Below are the code and all the weights of a small trained network. Each question names an input and a class and asks about switching units off, where a switched-off unit gives its printed mean instead of its output.

import numpy as np


def w(rows, s, z=0):
    codes = np.array(rows[::2]) - 128.0
    scale = np.full(codes.shape[1], s)
    scale[-1] = z or s
    return codes * scale


def f(y):
    return np.maximum(y, 0)


def log_softmax(a):
    a = a - a.max(-1, keepdims=True)
    return a - np.log(np.exp(a).sum(-1, keepdims=True))


def net(x, mask):
    res = np.array(x, float).reshape(1, 4) / 4 @ E
    y = f(res @ A[0][:, :-1].T + A[0][:, -1])
    res = res + np.where(mask, y, B[0][:, -1]) @ B[0][:, :-1]
    return log_softmax(res[-1] @ U[:, :-1].T + U[:, -1])


A, B = {}, {}
E = w([
[4,106,63,160,104,56,157,202],'x0',
[115,185,104,53,71,113,120,110],'x1',
[130,85,45,149,97,225,201,100],'x2',
[73,115,94,69,254,141,94,96],'x3',
],0.0095)
A[0] = w([
[180,140,238,89,128,222,113,67,70],'n1',
[161,21,170,240,192,106,135,118,180],'n2',
[167,153,162,117,172,139,119,57,125],'n3',
[68,122,102,85,212,142,78,78,62],'n4',
[119,136,187,106,147,78,46,174,74],'n5',
[88,135,143,130,184,163,81,91,64],'n6',
[158,137,166,77,85,133,81,100,248],'n7',
[170,191,213,149,138,48,141,145,88],'n8',
[202,111,191,118,140,214,111,43,6],'n9',
[99,136,208,113,145,84,114,80,44],'n10',
[124,129,54,151,107,254,201,102,174],'n11',
],0.0083,0.0027)
B[0] = w([
[62,143,91,55,140,106,112,242,237],'n1',
[163,253,46,101,157,2,164,107,231],'n2',
[78,147,81,136,170,60,165,213,192],'n3',
[181,239,153,234,24,143,15,188,212],'n4',
[68,50,210,104,172,155,208,96,200],'n5',
[171,207,118,173,86,187,37,91,171],'n6',
[105,198,122,90,105,55,173,141,201],'n7',
[76,148,201,153,139,244,124,84,204],'n8',
[65,120,147,103,113,133,154,178,232],'n9',
[121,63,207,159,213,175,180,47,168],'n10',
[56,166,254,189,239,132,139,69,255],'n11',
],0.006,0.0094)
U = w([
[63,76,228,140,210,231,144,48,102],'0',
[24,103,60,89,145,100,140,238,79],'1',
[185,223,172,220,49,191,68,151,198],'2',
[125,180,92,81,145,62,147,72,235],'3',
[196,100,130,89,144,129,115,72,134],'4',
[233,2,81,94,106,184,64,71,20],'5',
[224,32,58,88,94,212,70,54,3],'6',
],0.0076,0.0042)

Each question gives the input, the list of numbers given to net, and the class t.
The units are the neurons (one row each of A and B). Each row of codes is followed by its name. A weight is (code - 128) times the scale printed after its matrix; where a second scale follows, it is the last column's (A, B and U).
mask holds one flag per neuron, in row order. A switched-off neuron (its flag False) gives its mean, the last column of its row in B, instead of its output. The means were averaged over made-up inputs and are rounded, as every weight is.
A unit's drop is (log p(t) with every unit on - log p(t) with that unit switched off) / (log p(t) with every unit on - log p(t) with every unit switched off).
The circuit of an input: a set's keep is (log p(t) with only the set's units on - log p(t) with every unit switched off) / (log p(t) with every unit on - log p(t) with every unit switched off). Starting from all 11 units, units are removed one at a time, each time the one whose removal leaves the highest keep (on an exact tie, the one counted first), for as long as the keep stays at least 0.8.
units of the circuit, in order: the units of the circuit, biggest drop first
most important unit: the unit with the biggest drop
k most important neurons: the k neurons with the biggest drops, biggest first
drop when u is switched off: that unit's drop, to one decimal
input [3,-7,-3,2], class 3: units of the circuit, in order : (n2, n1)
input [-5,8,-6,-5], class 3: most important neuron : (n7)
input [-2,-5,1,-1], class 3: units of the circuit, in order : (n2, n8)
input [-6,-2,4,6], class 1: 2 most important neurons : (n1, n3)
input [-3,-5,-1,-3], class 3: units of the circuit, in order : (n2, n4)
input [2,1,6,-3], class 0: 2 most important neurons : (n11, n4)
input [5,-2,6,1], class 0: 2 most important neurons : (n11, n1)
input [-7,-3,4,7], class 1: units of the circuit, in order : (n1, n3)
input [-8,8,1,-2], class 1: units of the circuit, in order : (n1, n9)
input [-5,-1,5,6], class 2: 3 most important neurons : (n4, n6, n5)
input [7,-8,-5,-1], class 3: 2 most important neurons : (n2, n1)
input [-4,-7,-5,-4], class 3: 2 most important neurons : (n2, n11)
input [1,1,-7,-7], class 0: 3 most important neurons : (n5, n8, n4)
input [3,5,5,-4], class 0: most important unit : n11
input [-5,-4,-6,-3], class 0: 4 most important neurons : (n8, n10, n5, n4)
input [-3,-7,4,1], class 3: 4 most important neurons : (n2, n8, n5, n10)
input [0,8,8,1], class 0: 2 most important neurons : (n11, n2)
input [3,3,5,6], class 2: 2 most important neurons : (n4, n5)
input [-6,-3,-5,-4], class 1: drop when n1 is switched off : 0.5
input [-7,-3,-6,8], class 2: drop when n4 is switched off : 1.5
input [-8,-7,-7,0], class 1: drop when n8 is switched off : -0.1
input [0,-8,4,3], class 3: units of the circuit, in order : (n2)
input [-6,-8,5,-7], class 3: units of the circuit, in order : (n2, n4)
input [4,-6,0,-2], class 3: units of the circuit, in order : (n2, n1)
